Below are the code and all the weights of a small trained network. Each question names an input and a class and asks about switching units off, where a switched-off unit gives its printed mean instead of its output.

import numpy as np


def w(rows, s, z=0):
    codes = np.array(rows[::2]) - 128.0
    scale = np.full(codes.shape[1], s)
    scale[-1] = z or s
    return codes * scale


def norm(h):
    return h / np.sqrt((h * h).mean(-1, keepdims=True) + 1e-5)


def f(y):
    return np.maximum(y, 0)


def log_softmax(a):
    a = a - a.max(-1, keepdims=True)
    return a - np.log(np.exp(a).sum(-1, keepdims=True))


def net(x, mask):
    res = np.array(x, float).reshape(1, 3) / 4 @ E
    u = 0
    for l in range(4):
        y = f(norm(res) @ A[l][:, :-1].T + A[l][:, -1])
        res = res + np.where(mask[u : u + 6], y, B[l][:, -1]) @ B[l][:, :-1]
        u += 6
    return log_softmax(norm(res)[-1] @ U[:, :-1].T + U[:, -1])


A, B = {}, {}
E = w([
[169,177,197,72,144,167,181,178,171,131,96],'x0',
[164,43,139,75,114,113,156,118,69,127,250],'x1',
[154,84,90,97,95,165,112,132,155,92,172],'x2',
],0.014)
A[0] = w([
[168,100,249,87,131,106,195,192,119,139,163,18],'0.n1',
[156,147,254,117,171,94,203,128,76,171,94,109],'0.n2',
[135,184,232,54,190,89,210,207,135,114,121,3],'0.n3',
[120,107,205,137,107,141,113,88,129,104,110,21],'0.n4',
[194,152,97,65,56,226,132,147,197,80,132,164],'0.n5',
[193,61,100,97,124,115,96,99,29,191,172,211],'0.n6',
],0.0094,0.0036)
B[0] = w([
[163,183,149,112,168,169,186,82,87,215,195,227],'0.n1',
[146,164,95,66,204,199,103,81,122,146,113,253],'0.n2',
[170,185,130,129,153,193,138,134,140,221,154,249],'0.n3',
[102,117,114,164,156,133,162,159,83,87,197,128],'0.n4',
[90,135,107,88,196,130,141,250,80,104,128,218],'0.n5',
[122,97,139,118,84,126,171,114,173,98,77,254],'0.n6',
],0.014,0.01)
A[1] = w([
[69,157,181,202,147,67,68,126,166,71,100,121],'1.n1',
[216,130,250,108,98,121,167,230,170,177,51,39],'1.n2',
[115,88,90,192,99,15,48,70,137,94,232,2],'1.n3',
[142,103,84,53,191,194,241,144,188,134,99,178],'1.n4',
[139,124,2,224,182,8,19,98,81,171,118,88],'1.n5',
[76,96,131,239,34,44,40,23,185,71,113,94],'1.n6',
],0.0072,0.00066)
B[1] = w([
[172,193,154,116,139,143,181,71,115,192,196,166],'1.n1',
[107,149,156,69,42,145,161,133,188,85,167,173],'1.n2',
[13,203,207,154,65,44,111,246,160,245,49,167],'1.n3',
[131,39,171,159,132,75,37,105,147,58,165,251],'1.n4',
[55,135,124,103,74,157,255,87,48,123,241,190],'1.n5',
[114,122,130,167,75,9,198,130,213,249,28,211],'1.n6',
],0.0077,0.011)
A[2] = w([
[132,174,161,113,129,149,199,223,215,148,201,196],'2.n1',
[158,243,156,127,62,115,61,133,205,187,93,148],'2.n2',
[139,138,184,186,159,68,15,73,134,41,95,3],'2.n3',
[2,169,26,223,178,140,92,85,45,93,51,90],'2.n4',
[248,91,46,168,121,212,104,164,118,248,137,188],'2.n5',
[211,223,242,89,200,231,154,131,214,162,88,253],'2.n6',
],0.0071,0.0026)
B[2] = w([
[105,2,157,123,91,114,108,43,76,110,71,188],'2.n1',
[133,38,185,86,101,91,172,225,129,90,218,175],'2.n2',
[150,228,140,154,133,127,131,189,217,174,132,129],'2.n3',
[216,146,80,219,174,172,90,152,189,240,190,152],'2.n4',
[98,107,164,213,122,69,135,187,118,84,88,170],'2.n5',
[28,29,77,136,112,99,51,180,74,55,125,254],'2.n6',
],0.0093,0.016)
A[3] = w([
[124,124,148,155,214,184,99,93,78,184,114,70],'3.n1',
[143,113,252,94,152,131,152,79,121,160,208,210],'3.n2',
[166,166,120,187,37,23,147,35,150,121,49,102],'3.n3',
[109,180,137,141,160,105,37,83,105,113,2,96],'3.n4',
[158,215,236,62,183,167,166,121,85,175,157,2],'3.n5',
[82,106,9,175,31,43,69,137,138,100,135,228],'3.n6',
],0.0085,0.0038)
B[3] = w([
[166,139,57,198,208,44,158,120,148,101,167,226],'3.n1',
[203,184,102,176,142,90,182,44,140,23,70,241],'3.n2',
[116,135,154,101,87,87,75,87,183,193,116,222],'3.n3',
[40,44,47,102,177,209,96,205,155,91,78,157],'3.n4',
[98,130,86,247,179,242,2,142,115,208,103,199],'3.n5',
[91,199,150,205,191,130,155,187,79,178,96,255],'3.n6',
],0.0085,0.008)
U = w([
[170,171,119,135,95,149,46,104,241,92,63,47],'0',
[55,35,89,126,177,172,93,225,97,41,106,165],'1',
[150,213,129,95,37,175,35,126,185,101,124,1],'2',
[82,114,157,187,7,74,190,118,171,223,92,169],'3',
[164,219,100,161,228,226,95,136,100,239,164,148],'4',
[214,67,164,97,46,125,185,59,122,36,153,116],'5',
],0.012,0.0062)

Each question gives the input, the list of numbers given to net, and the class t.
The units are the neurons (one row each of A and B). Each row of codes is followed by its name. A weight is (code - 128) times the scale printed after its matrix; where a second scale follows, it is the last column's (A, B and U).
mask holds one flag per neuron, layer by layer. A switched-off neuron (its flag False) gives its mean, the last column of its row in B, instead of its output. The means were averaged over made-up inputs and are rounded, as every weight is.
A unit's drop is (log p(t) with every unit on - log p(t) with that unit switched off) / (log p(t) with every unit on - log p(t) with every unit switched off).
The circuit of an input: a set's keep is (log p(t) with only the set's units on - log p(t) with every unit switched off) / (log p(t) with every unit on - log p(t) with every unit switched off). Starting from the 12 units with the biggest drops (on a tie, the unit counted first), units are removed one at a time, each time the one whose removal leaves the highest keep (on an exact tie, the one counted first), for as long as the keep stays at least 0.8.
units of the circuit, in order: the units of the circuit, biggest drop first
k most important neurons: the k neurons with the biggest drops, biggest first
k most important neurons of layer l: the k neurons of layer l with the biggest drops, biggest first
drop of u: that unit's drop, to one decimal
input [-3,7,6], class 5: 3 most important neurons	(2.n6 0.n6 1.n6)
input [2,7,-3], class 5: units of the circuit, in order	(3.n2)
input [8,-2,2], class 1: 3 most important neurons	(2.n6 2.n1 2.n5)
input [-3,7,5], class 5: 3 most important neurons	(2.n6 1.n6 0.n6)
input [-4,5,-5], class 3: 2 most important neurons of layer 0	(0.n1 0.n3)
input [1,5,-3], class 5: 2 most important neurons	(0.n6 2.n6)
input [2,3,2], class 5: 3 most important neurons of layer 1	(1.n4 1.n2 1.n3)
input [-4,-8,5], class 4: 4 most important neurons	(0.n6 2.n4 1.n2 1.n3)
input [-3,-4,-1], class 3: 4 most important neurons of layer 0	(0.n2 0.n5 0.n1 0.n3)
input [2,5,-1], class 5: 4 most important neurons	(0.n6 2.n6 3.n2 0.n1)
input [-4,0,-5], class 3: 3 most important neurons	(0.n5 0.n1 0.n3)
input [3,6,7], class 5: drop of 3.n2	0.1
input [1,-3,-8], class 1: drop of 0.n2	0.0
input [1,0,0], class 4: units of the circuit, in order	(0.n3)
input [8,6,2], class 4: drop of 3.n5	0.1
input [8,-8,-7], class 1: drop of 2.n6	0.3
